(in the rows, 100 means zero)
Each row of numbers belongs to one of the things below and depends on some of the facts about them. Some rows are named. Which thing is each other row?

Facts:
K_376 ρ K_915; K_669 ρ K_535; K_429 ρ K_620; K_754 ρ K_428; K_243 ρ K_429; K_92 ρ K_206
K_120 ρ K_98; K_655 ρ K_620; K_159 ρ K_622; K_762 ρ K_714; K_625 ρ K_393; K_854 ρ K_997
K_967 ρ K_240; K_555 ρ K_762; K_554 ρ K_428; K_34 ρ K_312; K_826 ρ K_655; K_680 ρ K_620
K_332 ρ K_68; K_512 ρ K_126; K_603 ρ K_367; K_88 ρ K_697; K_290 ρ K_714; K_312 ρ K_609
K_225 ρ K_428; K_871 ρ K_861; K_816 ρ K_126; K_267 ρ K_30; K_802 ρ K_620; K_317 ρ K_224
K_158 ρ K_622; K_723 ρ K_189; K_414 ρ K_997; K_119 ρ K_912; K_339 ρ K_833; K_745 ρ K_744
K_845 ρ K_538; K_487 ρ K_661; K_954 ρ K_494; K_185 ρ K_818; K_805 ρ K_290; K_618 ρ K_429
K_511 ρ K_312; K_873 ρ K_126; K_172 ρ K_30; K_793 ρ K_697; K_262 ρ K_301; K_535 ρ K_301
K_779 ρ K_784; K_147 ρ K_652; K_192 ρ K_652; K_548 ρ K_818; K_981 ρ K_68; K_833 ρ K_393
K_901 ρ K_535; K_936 ρ K_609; K_153 ρ K_126; K_974 ρ K_267; K_843 ρ K_917; K_941 ρ K_738
K_152 ρ K_571; K_491 ρ K_917; K_862 ρ K_30; K_811 ρ K_820; K_189 ρ K_697; K_803 ρ K_437
K_579 ρ K_738; K_133 ρ K_625; K_983 ρ K_697; K_533 ρ K_762; K_438 ρ K_93; K_915 ρ K_301
K_257 ρ K_189; K_997 ρ K_301; K_952 ρ K_302; K_610 ρ K_655; K_831 ρ K_988; K_550 ρ K_51
K_451 ρ K_262; K_767 ρ K_126; K_733 ρ K_428; K_279 ρ K_818; K_27 ρ K_262; K_820 ρ K_224
K_80 ρ K_738; K_784 ρ K_697; K_744 ρ K_236; K_542 ρ K_94; K_258 ρ K_68; K_427 ρ K_262
K_478 ρ K_30; K_461 ρ K_437; K_395 ρ K_437; K_951 ρ K_94; K_261 ρ K_915; K_613 ρ K_988
K_48 ρ K_429; K_909 ρ K_917; K_720 ρ K_744; K_331 ρ K_224; K_218 ρ K_279; K_659 ρ K_535
K_761 ρ K_224; K_570 ρ K_393; K_428 ρ K_917; K_611 ρ K_571; K_777 ρ K_915; K_194 ρ K_240
K_464 ρ K_236; K_61 ρ K_98; K_732 ρ K_437; K_568 ρ K_917; K_437 ρ K_917; K_958 ρ K_652
K_179 ρ K_367; K_304 ρ K_206; K_988 ρ K_93; K_530 ρ K_189; K_730 ρ K_818; K_861 ρ K_301
K_758 ρ K_622; K_471 ρ K_625; K_738 ρ K_714; K_126 ρ K_609; K_526 ρ K_51; K_151 ρ K_240
K_661 ρ K_206; K_938 ρ K_189; K_566 ρ K_491; K_338 ρ K_997; K_912 ρ K_240; K_10 ρ K_301
K_71 ρ K_147; K_472 ρ K_185; K_302 ρ K_609; K_220 ρ K_126; K_746 ρ K_861; K_321 ρ K_26
K_622 ρ K_393; K_577 ρ K_301; K_571 ρ K_236; K_794 ρ K_912; K_178 ρ K_661; K_972 ρ K_236
K_51 ρ K_714; K_184 ρ K_762; K_495 ρ K_568; K_886 ρ K_802; K_799 ρ K_538; K_289 ρ K_820
K_228 ρ K_912; K_965 ρ K_609; K_494 ρ K_609; K_538 ρ K_93; K_488 ρ K_51; K_26 ρ K_714
K_94 ρ K_818; K_932 ρ K_258; K_207 ρ K_312; K_706 ρ K_538; K_311 ρ K_10; K_719 ρ K_577
K_376 φ K_777; K_429 φ K_655; K_754 φ K_554; K_92 φ K_304; K_120 φ K_61; K_762 φ K_738
K_854 φ K_414; K_967 φ K_151; K_555 φ K_533; K_554 φ K_225; K_34 φ K_207; K_826 φ K_610
K_680 φ K_802; K_332 φ K_258; K_512 φ K_873; K_88 φ K_983; K_312 φ K_494; K_871 φ K_746
K_816 φ K_153; K_267 φ K_478; K_802 φ K_429; K_317 φ K_331; K_158 φ K_159; K_723 φ K_530
K_745 φ K_720; K_845 φ K_706; K_185 φ K_548; K_618 φ K_48; K_873 φ K_816; K_172 φ K_267
K_793 φ K_88; K_262 φ K_577; K_147 φ K_958; K_192 φ K_147; K_548 φ K_279; K_981 φ K_332
K_833 φ K_622; K_901 φ K_669; K_936 φ K_965; K_153 φ K_767; K_843 φ K_909; K_941 φ K_579
K_862 φ K_172; K_803 φ K_461; K_579 φ K_80; K_133 φ K_471; K_983 φ K_784; K_533 φ K_184
K_915 φ K_861; K_257 φ K_938; K_997 φ K_915; K_550 φ K_488; K_451 φ K_27; K_767 φ K_220
K_733 φ K_754; K_279 φ K_730; K_27 φ K_427; K_784 φ K_189; K_744 φ K_571; K_461 φ K_395
K_395 φ K_732; K_951 φ K_542; K_261 φ K_376; K_613 φ K_831; K_48 φ K_243; K_909 φ K_437
K_331 φ K_820; K_659 φ K_901; K_761 φ K_317; K_570 φ K_625; K_428 φ K_491; K_611 φ K_152
K_194 φ K_912; K_464 φ K_744; K_568 φ K_428; K_437 φ K_568; K_179 φ K_603; K_304 φ K_661
K_988 φ K_438; K_530 φ K_257; K_861 φ K_535; K_758 φ K_158; K_738 φ K_51; K_126 φ K_936
K_338 φ K_854; K_912 φ K_967; K_10 φ K_997; K_622 φ K_570; K_577 φ K_10; K_571 φ K_972
K_794 φ K_119; K_178 φ K_487; K_51 φ K_290; K_289 φ K_811; K_228 φ K_794; K_965 φ K_302
K_494 φ K_126; K_538 φ K_988; K_488 φ K_526; K_26 φ K_762; K_94 φ K_185; K_207 φ K_511
K_706 φ K_799; K_376 α brupotril; K_669 α brupotril; K_429 α gigus; K_754 α skovibrok; K_609 α gigus
K_243 α skovibrok; K_92 α skovibrok; K_714 α brupotril; K_120 α brupotril; K_655 α skovibrok; K_159 α brupotril
K_762 α gigus; K_625 α gigus; K_854 α brupotril; K_967 α skovibrok; K_555 α gigus; K_554 α brupotril
K_34 α brupotril; K_826 α gigus; K_680 α gigus; K_224 α skovibrok; K_98 α gigus; K_332 α gigus
K_512 α brupotril; K_603 α skovibrok; K_88 α brupotril; K_290 α gigus; K_312 α brupotril; K_225 α brupotril
K_652 α skovibrok; K_871 α brupotril; K_818 α brupotril; K_816 α skovibrok; K_267 α gigus; K_802 α brupotril
K_317 α gigus; K_158 α brupotril; K_723 α skovibrok; K_414 α gigus; K_119 α skovibrok; K_339 α brupotril
K_745 α gigus; K_845 α gigus; K_487 α brupotril; K_954 α brupotril; K_185 α gigus; K_805 α brupotril
K_618 α gigus; K_511 α gigus; K_873 α skovibrok; K_172 α skovibrok; K_793 α skovibrok; K_262 α brupotril
K_535 α gigus; K_30 α skovibrok; K_779 α brupotril; K_147 α skovibrok; K_192 α gigus; K_548 α skovibrok
K_981 α brupotril; K_833 α skovibrok; K_901 α gigus; K_206 α brupotril; K_936 α skovibrok; K_153 α skovibrok
K_974 α brupotril; K_843 α gigus; K_941 α gigus; K_152 α skovibrok; K_491 α skovibrok; K_862 α skovibrok
K_811 α gigus; K_189 α gigus; K_803 α gigus; K_579 α skovibrok; K_133 α gigus; K_983 α gigus
K_533 α brupotril; K_367 α brupotril; K_438 α skovibrok; K_915 α gigus; K_257 α skovibrok; K_997 α skovibrok
K_952 α skovibrok; K_610 α skovibrok; K_831 α brupotril; K_550 α skovibrok; K_451 α skovibrok; K_767 α brupotril
K_733 α gigus; K_279 α gigus; K_27 α gigus; K_820 α brupotril; K_80 α brupotril; K_784 α skovibrok
K_301 α skovibrok; K_93 α gigus; K_744 α skovibrok; K_236 α brupotril; K_542 α gigus; K_258 α brupotril
K_427 α gigus; K_478 α skovibrok; K_461 α gigus; K_395 α skovibrok; K_951 α brupotril; K_261 α gigus
K_613 α gigus; K_48 α gigus; K_909 α skovibrok; K_720 α brupotril; K_331 α brupotril; K_240 α brupotril
K_68 α skovibrok; K_218 α gigus; K_393 α brupotril; K_659 α gigus; K_761 α brupotril; K_570 α skovibrok
K_428 α brupotril; K_611 α gigus; K_777 α skovibrok; K_194 α gigus; K_464 α brupotril; K_61 α gigus
K_732 α brupotril; K_568 α skovibrok; K_437 α brupotril; K_958 α gigus; K_179 α brupotril; K_304 α brupotril
K_988 α gigus; K_530 α brupotril; K_730 α brupotril; K_861 α gigus; K_758 α brupotril; K_471 α skovibrok
K_738 α brupotril; K_126 α brupotril; K_526 α brupotril; K_151 α skovibrok; K_661 α gigus; K_938 α skovibrok
K_566 α skovibrok; K_338 α skovibrok; K_697 α gigus; K_912 α brupotril; K_10 α brupotril; K_71 α brupotril
K_472 α gigus; K_620 α brupotril; K_302 α gigus; K_220 α skovibrok; K_746 α skovibrok; K_321 α gigus
K_622 α brupotril; K_577 α gigus; K_571 α brupotril; K_794 α gigus; K_178 α skovibrok; K_972 α skovibrok
K_917 α brupotril; K_51 α brupotril; K_184 α skovibrok; K_495 α skovibrok; K_886 α brupotril; K_799 α skovibrok
K_289 α skovibrok; K_228 α skovibrok; K_965 α gigus; K_494 α gigus; K_538 α gigus; K_488 α skovibrok
K_26 α gigus; K_94 α brupotril; K_932 α skovibrok; K_207 α brupotril; K_706 α gigus; K_311 α skovibrok
K_719 α gigus

Some rows with their names:
 83  72 126 107  76 106 151 107 113  87  85 107  95  43  99 102 129  60  92  99  95 133  61 127 119 112 102  85 129  94 109 113 -> K_997
109  90 116 106 119 107  98  85  66  80 109 100  92  86  98 111 127 107  98 115 100 111  90  82 117 138 113  99 114 106 117  80 -> K_938
 92  98  94 103  69 109  98  97  69  97  93 124 105  67  83 111 108  76 128  86  80 105  58  57 108 112 138  76 126  58 102 110 -> K_568
103  91 116 105 108  99  95  90  64  88 105 107  93  87  94 110 120 100  97 111  96 120  90  86 118 133 111  99 117 101 119  83 -> K_478
105  99 106  91 123  93  93  81  74  71 115 100 101  94  94 109 122 134  95 102 103 100  85 101 105 126  96  95 112 111 110  83 -> K_257
112  92  95 116  95 123 102 122 115 102 105  99 102  89 104 106  82  81 107 100 103  92  77 101  80  89 112  81  91 110  81 101 -> K_367
109  86 102  99 120 103  87 108  95 106 114  86 101 116 115 111  84  97 100 109 107  90  94  98 108 106 107  98  83 126  92  83 -> K_339
 75  66 114  75 103  77 116 121 117 105  94  92 100 105 118 122  94  80  79  93 110 116  78 139 142  94  95  86  94 137 100  88 -> K_669
124 124  96  86 126  83 110  92  49 106 109 117 100  94  76  93  81 112  94 102  79 153 113 141  81 105  85 112  94  58 114  93 -> K_873
104 108  82 107  87 129 109 100 131  99  83 101 101  86  97  91 114 103 104 104  98  90 113  84  86  80  91  86 114  92  89 111 -> K_98
 76 111  80  68  81  83  88  78  96 125  95 103 115 132  99  93  90 105 131  82  98  76 122  53 136  80 107 123 100  69  95 123 -> K_733
 76  94 115 101  74 123 142 108 153 115  43 106  98  51 118 104 132  57  86 105 102 105  98 114 127  89  91  69 123  94 111 104 -> K_915
 89  89 112 127  82  75  42 136  96 102 105 110  87 129  96 112  82 105  74  92 104 104  99 103  91 102 101  96  94 148 104  79 -> K_80
 85  80  93  82  90  90  72 114  66 127  94 109 103 121 107 134  79  67 117  92  91 101  78  51 149 107 147  80  93  95 101  85 -> K_225
 87 104  90  77  94  61  90  78  59 100 111  97 111 110  93  95  94 100 118  85  75  93  81  86 106 120 116 110 107  63 103 108 -> K_909
100 103  88  91 108 107  95  87 110 104  90  89 100 113 106  96 114 116  97 111 101  91 131  82 115  96  86 103 108 106  99  94 -> K_218
 92 107 131 136  74  67  63  96  84  93 127 110  95 110  84  71  93 115  98  92 103 101 110 107  75 116  83 151 107 107 112 115 -> K_550

Rows to name:
No name comes twice in this set of rows, the named rows included.
 80 109  83  71  85  88  91  79 100 122  95 102 112 129 100  92  92 107 126  86 100  78 125  59 132  81 103 125  99  73  96 122 -> K_843
 82  71 106  94  83 103 135 131 140  96  87 101 100  76 110 117  97  69  87  88 108 112  59 138 111  80 102  67  99 124  87 106 -> K_10
 76 108  66  64  85  74  86  83  91 120  83  93 109 136 101  99  97 101 115  87  78  81 118  60 124  91 114 100 104  67  96 111 -> K_461
 92 116 101 146  50 110  79 113 142 100  92 113  92 103  84  69 103 106  99  91 106  86 131  85  58  73  85 122 109 103  94 133 -> K_26
 87 103 120 126  78  65  50 108  77  82 109 117  90 105  80  94 108 125  78  91  95 112  96 106  83 121  86 110 122 121 117  88 -> K_184
 93 121 111 153  55 123  63 122 131 111  54 125  85  76  94  94 120  83  84 105  97  92 121  73  73  97  99  77 124 104 115  94 -> K_290
 81  72 124  86  99  80 128 110 123 116 112  86 105 111 121  99  78  72  99  94 118 104  91 137 132  89  93 127  78 121  94 113 -> K_871
 88 105 101 122  75  87  59 107 114 111  87 101  91 123  95  84 106 114  83 104  96  97 141  85  95  96  78 116 115 120 105  97 -> K_321
110 109  94 116  93 104 117  93  97  75 110  98 101  74  88  85 110 101 106  96  85  97  76 111  56 111 106  95 109  76  94 116 -> K_147
109 108  81 109  95 136 113  96 131  92  86  96 100  86 100  92 121 109 105 109 102  83 113  80  84  84  93  85 112  96  87 109 -> K_697

The same things again, as new rows of numbers:
Known rows:
 60 105 100 122  89  89 100  63 127 102  80 111 107  96 -> K_932
 90 141 108 119 107 106 130  62 111 108  48  70 106  85 -> K_568
104 105 102  79 122 111 123  80  68 108  93 105 111  98 -> K_622
112 102  84 105 111 108 120  71  60 125  83  73 104  93 -> K_437
 93  76  70 126 110  97  85  72  81 104  99 103  98  90 -> K_331
 94  75  72 124 109  97  87  73  81 106  98 101  98  89 -> K_159
 45  77  90 114  98  86 125  76 127 135 108  87  90  99 -> K_733
 70 111  93 141 105  93  97  64 132  90  63  97 100  82 -> K_478
 50  84  93 110  98  89 123  77 127 130 111  88  91  98 -> K_555
 28 114  58 122 122 104  97  81 103  83  92 146  82 137 -> K_901
 51  93  94 107 101  94 109  78 129 114 120 101  93 101 -> K_613
 72  70  93 101 123  88 103  65  95 111 127 103 106  98 -> K_951
 50 104 108 111  92  83 107  56 134 108 103 108 113 102 -> K_178
106 114 103  87 127 112 115  74  67 105 100  92 107  97 -> K_206
 84 147 119  97  94 107 121  64 107 103  74  97 115 101 -> K_652
105 112 102  87 126 111 116  74  68 106  99  91 107  96 -> K_393
116 108  88 101 112 112 118  72  59 121  84  76 106  92 -> K_738

Rows to name:
No name comes twice in this set of rows, the named rows included.
 29 123  73 126 112  92  96  59 111  79  75 152 102 136 -> K_746
 88  60  66 132 106  89 101  71  79 126  87  87  95  86 -> K_554
100 139 118  85  97 125  95  94 117  84 113 105 100  89 -> K_609
113 111  93 108 138 112 125  73  71 108  74  66  98  79 -> K_51
 83 100 123 102  73  99  61  85 150  65 108 154 121  76 -> K_873
 65 176  84 124 134 115 107  53  97  68  58 108 100 123 -> K_997
 66  92  82 141  75  84 107  61 119 125  61  91 103  90 -> K_395
 41  95  64 113 148  91  92  53  79  85 128 131  96 136 -> K_871
 82 121 103  86  98 114 141  92  99 125  78  91  99 101 -> K_762
 62 102  41 136 136 102  75  61  64  79  99 130  88 130 -> K_669
 81  63  83 116 118  88 108  72  86 120  97  94  97  89 -> K_805
104 105 117 114 138 105 118  73  61 112  68  61  81  81 -> K_428
 61 165  98 105 113 109 113  55  96  84  75 115 108 129 -> K_301
105 107 102  89 123 108 125  73  67 116  93  82 105  95 -> K_714

